In the rows, zero is written as 128.
Known rows:
(163): [169 111 152 155 138 136 117 109  96 132 103 136 141  84 104 139 128 115
 131 113 127 181 145  73 146 141 123 111]
(1280): [178 113 153 161 150 139 117 112  97 135 100 138 138  85 104 137 131 113
 131 106 127 192 147  70 156 137 119 113]
(755): [153 107 150 144 113 130 116 104  95 123 109 132 147  83 103 142 124 117
 130 126 127 163 139  78 128 148 130 108]
(676): [146 118 149 150 148 112 105  81  86 134 117 130 180  86  99 115 113 146
 128 133 148 190 130  78 117 167 154 101]
(227): [152 109 160 139 129 142 129 105 103 106 117 165 120  81 150 144 138 128
 119 132 123 202 116  79  97 140 130 101]
(220): [167 107 142 131 155 100 117  81  82 138 125 123 150  83 147 139 118 135
 134 122 156 144 124  77 107 141 147 109]
(426): [145 108 144 156  90 146 116  77  90 123 109 133 136  79 106 134 127 114
 138 127 132 155 129  90 120 187 125 115]
(107): [153 119 168 150 122 106 122  95  86 138 108 118 173  81 109 113 121 146
 113 128 146 217 115  87 120 154 164 105]
(475): [164 109 150 141  92 114  97 104  95 124 115 151 126  90 128 115 126 110
 131 140 132 129 136  73 135 140 154 105]
(722): [150 108 148 143 116 127 126 110  94 122 111 140 151  85  79 140 128 114
 126 121 125 173 142  75 130 147 133 107]
(486): [151 109 160 140 129 142 129 105 103 106 117 165 121  81 148 144 137 128
 120 132 123 203 117  79  96 139 129 101]
(289): [141  98 148 143 124 126 115 103  99 139 112  96 137  83  85 145 131 128
 151 130 131 141 137  75 138 161 127  97]
(1151): [146 108 141 146 125 133  99  94  95 120 108 157 167  91 100 167 120 134
 129 145 130 169 151  77 120 152 118 105]
(682): [154 103 149 133 102 134 121  99  95 117 108 126 165  86 107 135 113 121
 130 118 127 172 135  81 146 150 125 104]
(903): [152 109 160 141 135 142 128 108 103 106 118 163 116  80 142 148 137 124
 117 134 123 197 119  80  87 138 133 101]
(772): [142 120 151 148 152 104 148 106  83 131 125 138 175  84  35  94 127 129
 119 106 138 218 128  72 123 164 173 101]
(1171): [157 109 155 130 135 123 121  83  88 124 117  91 186  85 103 102  88 131
 119 115 147 198 120  93 130 170 162  94]

Facts:
(676)	π	(570); (647)	π	(1228); (1134)	π	(1031); (1228)	π	(772); (1300)	π	(214); (1031)	π	(1155)
(757)	π	(776); (181)	π	(552); (1270)	π	(321); (1217)	π	(1123); (1014)	π	(682); (321)	π	(475)
(270)	π	(798); (1038)	π	(928); (842)	π	(750); (418)	π	(289); (954)	π	(1188); (552)	π	(19)
(1169)	π	(1202); (772)	π	(1026); (798)	π	(3); (199)	π	(561); (422)	π	(227); (829)	π	(655)
(1244)	π	(71); (527)	π	(101); (916)	π	(375); (723)	π	(1169); (1077)	π	(107); (170)	π	(1171)
(725)	π	(714); (613)	π	(816); (404)	π	(829); (143)	π	(190); (722)	π	(1064); (872)	π	(488)
(896)	π	(498); (214)	π	(1131); (426)	π	(1217); (678)	π	(632); (682)	π	(1320); (979)	π	(355)
(1123)	π	(896); (3)	π	(675); (19)	π	(301); (1232)	π	(617); (1151)	π	(324); (617)	π	(1151)
(938)	π	(761); (928)	π	(846); (1188)	π	(903); (324)	π	(34); (301)	π	(5); (1320)	π	(1244)
(931)	π	(143); (875)	π	(991); (755)	π	(931); (895)	π	(1109); (201)	π	(892); (750)	π	(309)
(1280)	π	(1005); (1171)	π	(725); (1155)	π	(729); (553)	π	(422); (1225)	π	(513); (355)	π	(220)
(570)	π	(1030); (375)	π	(979); (163)	π	(1280); (7)	π	(418); (761)	π	(1270); (632)	π	(1078)
(970)	π	(163); (645)	π	(1038); (515)	π	(921); (1005)	π	(961); (1305)	π	(1077); (714)	π	(757)
(498)	π	(732); (220)	π	(527); (92)	π	(270); (71)	π	(170); (1092)	π	(895); (1030)	π	(1232)
(1223)	π	(676); (1224)	π	(723); (991)	π	(954); (5)	π	(557); (561)	π	(678); (190)	π	(486)
(1078)	π	(1305); (475)	π	(842); (107)	π	(957); (1131)	π	(872); (192)	π	(404); (655)	π	(938)
(892)	π	(613); (289)	π	(92); (675)	π	(152); (961)	π	(1092); (1064)	π	(647); (776)	π	(875)
(816)	π	(426); (486)	κ	kedor; (676)	κ	duram; (647)	κ	kedor; (1134)	κ	kedor; (1228)	κ	kedor
(1300)	κ	duram; (152)	κ	duram; (1181)	κ	duram; (1031)	κ	kedor; (757)	κ	kedor; (181)	κ	kedor
(846)	κ	kedor; (1270)	κ	kedor; (1217)	κ	kedor; (1014)	κ	kedor; (321)	κ	kedor; (270)	κ	duram
(101)	κ	kedor; (1202)	κ	duram; (1038)	κ	duram; (842)	κ	kedor; (418)	κ	kedor; (954)	κ	duram
(552)	κ	kedor; (1169)	κ	kedor; (772)	κ	duram; (798)	κ	kedor; (199)	κ	duram; (422)	κ	kedor
(829)	κ	kedor; (1244)	κ	kedor; (527)	κ	duram; (916)	κ	kedor; (1109)	κ	duram; (723)	κ	kedor
(34)	κ	kedor; (1077)	κ	kedor; (170)	κ	duram; (725)	κ	kedor; (613)	κ	duram; (404)	κ	duram
(143)	κ	duram; (722)	κ	kedor; (872)	κ	kedor; (896)	κ	kedor; (214)	κ	kedor; (426)	κ	kedor
(678)	κ	kedor; (682)	κ	kedor; (979)	κ	kedor; (1123)	κ	duram; (3)	κ	kedor; (729)	κ	kedor
(19)	κ	kedor; (1026)	κ	kedor; (1232)	κ	kedor; (1151)	κ	kedor; (617)	κ	kedor; (938)	κ	kedor
(227)	κ	kedor; (928)	κ	kedor; (1188)	κ	kedor; (324)	κ	kedor; (301)	κ	duram; (1320)	κ	kedor
(931)	κ	kedor; (875)	κ	duram; (755)	κ	kedor; (895)	κ	duram; (201)	κ	kedor; (750)	κ	duram
(1280)	κ	kedor; (1171)	κ	duram; (1155)	κ	kedor; (488)	κ	kedor; (553)	κ	kedor; (1225)	κ	kedor
(355)	κ	kedor; (570)	κ	duram; (375)	κ	kedor; (163)	κ	kedor; (7)	κ	kedor; (761)	κ	kedor
(632)	κ	kedor; (970)	κ	duram; (645)	κ	kedor; (515)	κ	kedor; (1005)	κ	kedor; (1305)	κ	duram
(1006)	κ	kedor; (714)	κ	kedor; (498)	κ	kedor; (220)	κ	duram; (92)	κ	duram; (957)	κ	kedor
(71)	κ	kedor; (1092)	κ	kedor; (1030)	κ	kedor; (1223)	κ	kedor; (1224)	κ	kedor; (991)	κ	kedor
(5)	κ	kedor; (561)	κ	duram; (190)	κ	duram; (1078)	κ	kedor; (475)	κ	kedor; (921)	κ	kedor
(513)	κ	duram; (107)	κ	duram; (732)	κ	kedor; (557)	κ	duram; (1131)	κ	duram; (192)	κ	duram
(655)	κ	kedor; (903)	κ	kedor; (892)	κ	kedor; (289)	κ	kedor; (675)	κ	kedor; (961)	κ	kedor
(1064)	κ	duram; (776)	κ	kedor; (816)	κ	duram; (309)	κ	kedor

Rows:
No name comes twice in this set of rows, the named rows included.
[151 118 159 148 135 109 117  90  86 137 115 116 169  81 102 105 117 139
 123 124 147 195 120  82 122 161 163 103] | (199)
[165 110 150 140  89 111  95 105  95 123 116 154 124  90 129 110 126 108
 130 141 131 125 135  72 137 139 159 105] | (321)
[155 101 149 127  97 138 123  97  96 113 108 121 173  88 110 135 106 122
 129 115 127 177 133  84 154 152 123 101] | (1320)
[156 100 149 123  95 141 124  96  96 111 107 117 178  88 113 133 101 122
 128 113 127 182 132  86 158 153 122  99] | (1244)
[146 118 151 156 125 122 116  68  83 136 118 114 160  78 104  95 117 132
 133 121 150 181 116  88 116 193 158 107] | (613)
[138  96 148 141 125 126 115 102 100 142 112  87 134  83  85 145 133 131
 156 130 132 136 136  74 140 164 127  93] | (798)
[170  96 135 126 126 118 118  98  90 126 117 142 129  85 149 185 127 117
 137 127 138 115 142  75 113 121 114 116] | (355)
[160  99 150 130 116 142 118 106  97 114 109 108 157  85  96 150 100 107
 119 124 127 164 141  91 124 152 136 101] | (725)
[149 110 159 140 132 138 141 112 101 105 120 174 124  82 122 142 141 126
 116 126 120 214 120  76  98 138 134 101] | (1026)
[168  97 137 127 125 119 116  99  90 125 117 141 132  85 145 182 126 115
 137 126 136 120 142  75 114 124 115 116] | (979)
[157 118 156 145 132 104 107  86  88 135 121 125 153  85 121  90 117 133
 127 130 149 173 118  78 123 160 174 100] | (750)
[154 122 178 153 105 100 126 103  84 143  98 117 183  81 107 124 126 154
 102 131 145 236 112  91 123 145 166 108] | (1305)
[151 109 159 141 125 145 129 100 102 106 117 164 118  80 150 144 138 128
 120 132 124 201 115  81  95 146 129 102] | (732)
[155 121 167 148 167 125 129  89  95 121 124 149 137  80 151 103 129 146
 117 123 143 234 102  80  96 154 159  96] | (1109)

Now the same elements, written a new way:
Known rows:
(527): [116  89 142 174 204 115 112 119 161 139 112 155 164 134  97 100  93 158
 109 109 120 143 132  67 116  96 116 165 165 167 101 100]
(201): [128 126 157 134 105 123 135 123 126 117 136 140 126 136 126 136 173  87
 146 140 114 133 135 166 109 142 124 138 137 127 149 118]
(798): [ 64  89 188 132  81  94 134 128 173 104 198 169 176 170 110 144 113  94
 162  97  74 127 163 169  53 154 143 149 149  84 181 132]
(755): [122 127 151 140 106 118 131 129 122 108 130 140 131 134 129 141 169  91
 141 137 116 131 136 166 102 139 127 141 133 119 154 117]
(842): [118 144 138 126 117 110 128 158 131  98 112 157 141 113 145 124 166  77
 123 132 154 108 125 135  98 173 102 125  79 116 131 115]
(1225): [125 124 152 144 108 114 132 127 125 106 133 131 130 136 133 138 166  93
 139 134 121 134 136 171 103 143 124 145 132 119 160 114]
(92): [ 58  55 178 164 180  95 113 118 205 136 174 190 208 167  78 106  40 159
 131  70  76 136 158  69  70 108 131 169 177 134 122 114]
(1270): [115 153 129 113 123 104 127 175 136  92 102 168 150  99 154 115 163  68
 112 129 178  95 119 117  95 193  88 115  49 115 119 114]
(71): [107 125 150 175 128 137 112 116  94 111 114 132 102 133 131 168 194  93
 101 119  83 109 144 202 119 127 158 147 104 105 139  91]
(613): [145  78 164 144 196 145 130  84 169 183 133 164 138 145  84  79 119 127
 137 118 107 150 124  59 159 115 103 138 182 208  73 110]
(5): [123 125 152 143 106 114 132 128 125 107 133 134 131 136 130 139 166  92
 142 136 119 134 136 169 101 141 125 144 134 119 159 116]
(1223): [127 133 146 141 104 117 131 132 120 104 121 137 131 130 128 143 172  97
 142 146 122 135 133 166 100 131 126 145 140 121 155 118]
(498): [145 114 166 124 103 133 146 102 131 137 151 131 113 145 127 122 184  72
 158 141 114 140 131 164 133 155 116 128 147 145 144 121]
(723): [121 130 151 139 105 118 131 131 123 108 129 142 131 132 126 142 171  91
 142 138 115 129 136 165 101 138 128 141 133 119 151 118]
(776): [105 126 149 179 134 142 107 114  89 113 111 131  95 133 133 172 198  92
  92 115  77 103 146 210 125 129 163 147  95 102 135  85]
(682): [115 128 151 152 113 125 124 125 114 110 124 140 121 134 127 151 178  92
 128 132 104 123 139 178 108 134 138 143 123 114 147 108]
(1171): [ 96  91 140 216 236 143  86 104 121 145  86 152 126 131 100 135 125 157
  57  85  74 111 142 112 141  85 154 168 121 149  78  66]

Rows:
No name comes twice in this set of rows, the named rows included.
[153  82 152 183 124  62 139 102 139  89 165  45 121 155 180 108 136 107
 139 108 169 169 136 207 114 163 104 183 141 116 236 100] | (957)
[ 54  52 181 165 179  93 114 118 210 136 178 191 211 170  77 105  35 159
 132  66  72 135 159  68  66 110 133 171 178 132 124 115] | (270)
[105  90 141 194 221 132  97 112 139 142  95 157 143 130  97 119 113 155
  81  97  94 123 136  88 131  91 136 163 139 158  83  83] | (954)
[141 121 165 120 100 137 143 107 130 135 147 141 116 141 120 126 184  74
 159 144 110 139 132 162 127 150 120 126 147 144 139 124] | (892)
[133  36 151 213 220  60 118  90 182 123 158  72 159 162 145  68  53 169
 107  68 158 173 137 108 125 130  97 201 164 159 178  82] | (152)
[130 113 124 177 200 118 112 131 142 129  82 154 163 120  92 109 106 174
 117 138 130 152 123  61 112  70 114 168 185 175 101 106] | (676)
[111 103 133 162 211 117 108 137 163 135  98 174 171 119 104  94  94 148
  98 107 137 126 125  46 114 115 102 150 131 165  80 100] | (404)
[144 145 132 148 103 111 133 139 108  95 105 122 129 122 130 145 176 111
 148 164 136 148 128 165  98 112 122 153 158 127 168 121] | (324)

Now the same elements, written a new way:
Known rows:
(355): [126 128 123  92 117 136 126 102  96 136 148 142]
(1280): [126 133 120  91 113 136 124 101  97 136 147 132]
(199): [149  92 156 112 140 133 113 106 124  94 152  99]
(426): [ 89 157 148  66  73 162  47 138  67 155 137 180]
(816): [112 117 181  95 113 160  50 138  91 114 126 144]
(761): [119 168  75 127 146 112  93  61  61 121 146 122]
(772): [144  82 164 120 155 137 127 107 117  94 143 123]
(732): [121 120 135  91 113 143 119 110  90 134 154 166]
(755): [126 132 121  93 116 134 125 101  98 136 148 139]
(1223): [124 134 125 102 111 137 130  93  98 139 143 125]
(515): [126 128 123  93 117 135 126 102  96 135 149 141]
(1038): [144  89 161 120 154 136 123 106 117  95 138 114]
(192): [142  99 152 123 155 133 115 101 115  95 134 104]
(872): [126 121 126  93 119 138 131 103  96 132 152 153]
(678): [154 119 114  58  62 122  98  98 126 118 224 102]
(892): [110 145 132  79  95 147  88 118  83 145 141 152]
(227): [127 117 128  93 119 138 131 104  96 131 156 155]

Rows:
No name comes twice in this set of rows, the named rows included.
[164  73 160  98 119 129 109 105 137  81 196 101] | (107)
[143  95 147 134 170 128 115  93 104  86 142 122] | (750)
[141 111 141 130 161 128 106  92 104  92 135  98] | (404)
[112 112 186  97 115 160  54 141  91 113 128 154] | (1123)
[127 122 123  99 125 135 129  98  90 128 156 157] | (309)
[120 137 124  87 109 139 113 107  93 139 146 140] | (201)
[ 91 155 150  67  74 163  49 138  68 155 138 184] | (1217)
[162 114 113  51  49 120  93  97 132 113 243  95] | (632)
[165 111 114  49  46 118  93  96 134 112 252  95] | (1078)
[122 146  97 116 141 121 110  78  75 124 152 144] | (842)

